(in the rows, 128 means zero)
[ 91 198 119  87 127  53 154  80 144 137 104  94  60 129  86 151 147 171
 103 139 104  96 131 131 115  90 140 115 112 120  86 111  79 117]  8
[133  58  94 135 141  78  80  60 160 111 108 105  96 111 100 146 131 148
 115 121 114  99  94 127 141 122 153 123 113  77 133 125 105  99]  2
[112 168 121  90 144  44 148  91 139 143 100  94  95 134  84 154 131 176
 113 144 125 110 142 132 112  94 142 108 116 100  96 100  88 138]  4
[131  33  89 114 161  91  88  55 143 119 122  91 114 103 118 157 146 164
 121 111 134  98 100 120 152 121 165 104 111  70 137 104 108 109]  0
[122  36  99 105 149  98 109  70 149 112 127  87 104 113 115 169 148 173
 103 113 122  93 107 127 165 124 150 109 115  88 138 102 114  90]  8
[ 93 147 115  87 127  29 140  88 143 129 113  92  77 138 101 139 150 175
 108 137 122 120 137 119  93  80 164 100 118 108  89  94 105 149]  5
[101 197 112 101 133  38 133  93 137 135 106  98  82 129  75 139 144 159
 124 138 114 115 124 131 104  99 137 116 107 110  83 107  76 139]  2
[126  50  88 126 155  77  98  64 148 122 130  83 103 116 103 155 137 180
 111 117 123  98 107 126 145 124 162 109 114  76 139  94 102 105]  1
[ 97 195 116  91 133  35 155  70 133 142 101  93  66 154  72 130 144 183
 105 141 112 114 132 125 106  94 159 110 111 111  83  99  89 141]  1
[132  67  91 125 155  84  95  53 140 117 138  91  92 124 113 162 129 159
 105 118 128  98 109 120 160 136 153 118 116  73 142 112  89  93]  3
[143  66 104 143 133  95  83  49 162 105 106  98  99 125 129 140 114 159
 120 118 125 100 106 131 144 117 154 117 114  74 127 140 111 100]  5
[101 199 115  94 138  49 141  75 133 142  91 102  67 133  80 138 140 164
 118 141 119 116 121 119 102  94 150 104 108 110  90 118  81 141]  0
[ 98 150  99 100 132  37 129  84 143 123 112 109  68 131  77 134 149 168
 119 138 110 123 127 112  96  91 153 116 110 108  93  93  98 144]  2
[142  75  99 135 133  94  81  46 154 110 106 115  92 115 115 147 125 145
 121 125 125 101  94 117 139 125 166 114 115  78 132 131 108 109]  0
[102 177 122  89 134  56 137  83 131 140  98  98  80 125  76 140 156 166
 119 136 128 119 129 122 102  86 157 109 114 109  93  99  89 151]  0
[ 98 146 112  84 132  34 137  80 134 135 104  97  75 144  89 145 153 172
 115 134 111 113 134 129  91  88 156  98 112 108  94  84 123 146]  6
[ 99 179 129  83 119  64 138  94 140 134 104  89  83 142  78 148 150 149
 101 137 111 107 136 131  97  87 154 115 119 107  85 105  76 137]  7
[ 99 155 108  87 133  51 141  71 127 131 107 111  71 132  84 136 152 174
 118 137 124 124 136 113  97  82 160 104 111 105  90  94 100 151]  0
[126  51  90 120 149  79 100  71 151 109 127  85 110 114 126 161 138 165
 115 117 128 101 105 128 150 121 152 112 112  74 131 111 102  98]  5
[134  49 101 131 127 114  86  61 161 108 118 102 106 123 107 156 121 141
 108 117 116  95 103 133 138 118 149 121 113  71 131 124 104  91]  7
[ 98 190 118  89 132  38 154  86 127 150 100  87  77 136  76 144 149 183
 112 137 114 116 142 139 110  81 154 101 109 115  86 100  86 144]  1
[101 150 101  95 134  35 140  77 133 138 114 103  74 139  82 135 142 187
 124 135 110 122 147 123  96  83 155 100 115 106  95  92 101 149]  1
[135  69  96 127 133  82  87  55 157 110 110 102  92 131 114 161 128 151
 122 125 118  93 102 143 142 125 148 105 114  71 128 121 123  98]  6
[144  67  98 133 144  83  96  54 156 122 109 107 100 116 116 155 108 155
 113 132 118  87 112 136 147 128 152 124 121  61 131 131 104  93]  4
[ 90 180 124  83 126  65 150  85 138 134 111  91  66 134  81 142 155 178
 106 135 116 102 141 127 112  88 144 110 116 113  88 104  90 131]  8
[123  73 105 124 135 103 101  55 160 115 108  99  82 111 116 149 131 156
 100 118 109  87  90 133 150 132 157 123 118  83 130 126 116  86]  8
[ 97 161 108  90 135  40 137  71 132 132 102 112  73 134  83 135 155 168
 113 140 121 122 127 109  96  89 165 102 114 108  94  99 100 154]  0
[139  56  85 129 157  91  96  66 144 108 127  93 110 114 103 150 128 164
 113 115 121 106  96 116 155 129 143 120  96  80 137 110 101  89]  2
[136  37 100 109 154  90  95  79 145 122 129  91 111 101 126 177 136 150
 100 104 123 105 108 124 150 121 168 108 111  85 144  93 104 101]  3
[133  44  93 117 150  86  91  61 142 122 129  83  97 123 124 159 137 162
 110 118 120  85 104 132 143 131 155 113 115  75 139  95 120  98]  6
[150  85 105 139 128  98  90  60 163 105 105 117 111 117 111 148 107 154
 112 120 114 109  94 123 137 119 162 110  97  89 135 122 119  97]  1
[134  69 101 131 136  80  83  53 157 114 117 109  93 122 118 163 123 140
 117 115 127 101 103 130 153 129 158 110 116  77 132 126 107 104]  3
[147  78  98 135 131  89  89  54 153 105 109 110 107 114 116 150 113 159
 118 118 110 107 105 131 136 116 168 108 105  83 128 119 115 103]  1
[ 95 179 125  91 136  32 145  98 136 146 109  97  80 140  89 149 148 154
 106 127 119 118 127 136 110 106 164 106 118 105  84 101  83 141]  3
[134 101 106 139 138  85  92  56 159 110 112 112  92 124 118 154 108 143
 107 119 123 104  84 128 150 142 161 118 106  78 130 135 105  92]  3
[128  54  96 123 149  71  91  56 145 107 122  77 113 126 127 160 135 170
 115 116 135  96 114 130 156 120 153 102 114  77 128 119 102 106]  5
[ 96 181 129  92 122  49 147  96 133 144 112  90  84 144  89 143 144 155
  97 135 109  99 136 134 106  91 152 126 110 115  76 108  72 127]  7
[132  45  91 108 152  80 102  66 140 111 125  84 107 132 110 174 138 173
 119 114 126  96 115 142 151 122 145  99 108  73 128  97 118  96]  6
[138  33  91 123 154  97  93  69 137 117 125  96 104 108 115 166 137 167
 120 117 131 105 113 123 151 121 157 113 116  79 140 106  97 107]  0
[ 99 137 112  89 122  55 133  91 146 129 114 101  84 141  91 147 148 161
 109 135 108 111 145 123  96  74 156 110 116 108  89  99  87 138]  7
[106 202 121  93 135  54 141  86 132 145  97  95  83 125  75 135 159 162
 124 140 126 119 129 121 105  83 155 110 113 109  91 110  81 147]  0
[ 94 172 129  86 127  62 146  84 134 142 110  87  79 154  84 132 140 157
  91 133 113 101 126 124 101  99 151 121 111 109  84 103  85 131]  7
[ 97 188 118  99 127  34 141  74 132 124 109  88  82 145  93 138 143 179
 110 140 128 113 142 128 107  81 147 101 109 105  82 115  87 140]  5
[103 144 111  87 130  33 132  81 144 131 110  98  74 149  87 147 144 174
 122 133 112 114 138 129  88  87 152  96 114 104  92  84 119 141]  6
[130  32  94 114 154  80  91  70 153 118 132  92 103 116 114 172 135 160
 111 112 130 109 112 130 153 123 159 101 122  69 142 103 102 103]  3
[101 154 109 101 128  26 131  86 152 124 116  97  80 133 101 145 136 179
 127 137 119 119 144 124  94  74 147 103 113 106  88 106  91 139]  5
[103 180 126  89 128  54 138  88 139 148 100  81  71 144  80 139 151 163
 112 133 117 107 124 135  91  96 152 105 114 109  94  85 114 145]  6
[ 99 143 110  90 118  51 132  87 144 127 115 103  82 136  92 150 149 156
 112 136 106 109 142 123  97  75 155 115 114 109  90 102  87 134]  7
[109 143 111  92 138  36 145  87 144 144 102 102  82 130  91 143 143 173
 110 146 117 112 139 115 103  86 160 113 119 104 103  93 107 145]  4
[111 126 114  84 143  40 139  88 142 144 105  98  93 128  97 150 136 179
 116 140 124 110 147 123 107  83 152 102 117  99 104  93 107 143]  4
[127  48  89 119 150  78 111  66 138 124 127  82 100 121 102 159 145 178
 105 118 122 103 112 127 157 121 168 110 114  79 135  97 105 102]  1
[132  54  99 140 125  90  80  55 158 112 116 103 105 130 114 152 120 140
 119 117 114  88 109 141 144 120 151 120 118  69 120 140  98  93]  7
[118  57  95 108 149  97 112  69 151 123 127  84  95 101 116 164 152 164
 102 117 114  85  96 129 165 127 152 123 116  84 137 109 106  80]  8
[100 190 125  98 123  64 140  89 142 143 108  87  76 142  80 139 141 156
 100 139 110  99 134 125 100  84 149 124 109 111  88 115  68 127]  7
[ 99 141 112  75 130  36 135  83 142 132 108 100  72 150  94 145 155 171
 120 135 115 112 136 123  92  87 158  98 115 106  91  81 124 147]  6
[131  73 102 135 142  86  86  54 157 113 110 107  92 117 117 160 120 148
 111 116 122 104  98 138 148 132 161 113 118  72 134 127 102 102]  3
[134  51  94 115 147  78 109  64 141 117 122  89 107 124 106 159 139 174
 105 115 120 106 109 127 155 121 170 110 111  84 130  97 110 103]  1
[100 181 127  91 120  59 136  86 138 131 110  92  88 144  79 147 144 155
 105 136 112 103 139 133 101  86 147 120 115 106  82 107  71 130]  7
[125  52  95 119 156  85 106  61 142 111 127  71 108 124 125 150 137 179
 101 115 134  99 106 125 155 122 163 110 110  70 129 112 103  98]  5
[131  56  90 122 155  82  94  54 136 119 120  98 101 106 109 155 139 161
 115 116 122  95 111 118 141 117 162 120 112  75 132 112  91  99]  0
[127  58  90 119 150  76 104  55 142 123 122  82  99 117 105 152 139 179
 108 116 118 101 108 131 147 119 171 112 114  74 131  99 109 104]  1
[ 98 159 109  90 132  34 132  78 139 125 119 107  76 132  86 152 149 159
 112 132 117 123 137 123 104  89 162 104 117  97  95  96  92 138]  3
[ 99 160 105  89 131  39 137  82 132 130 107 117  70 128  84 144 153 168
 127 141 118 125 137 110  95  79 159 105 111 108  90 104  93 150]  0
[150  60  98 126 145  91  97  64 162 112 106 114 118 111 117 169 103 154
 117 131 121  99 110 140 148 122 144 109 115  62 135 127 107  92]  4
[ 99 195 119  89 125  30 143  83 143 143  98  96  58 150  88 149 136 164
 120 137 108 103 125 139  95  99 141 111 106 115  80 100 103 131]  6
[ 99 142 106  87 132  38 131  81 135 123 105 119  79 128  86 150 155 170
 127 138 123 127 139 114  94  79 162  98 116 106  92  95  97 156]  0
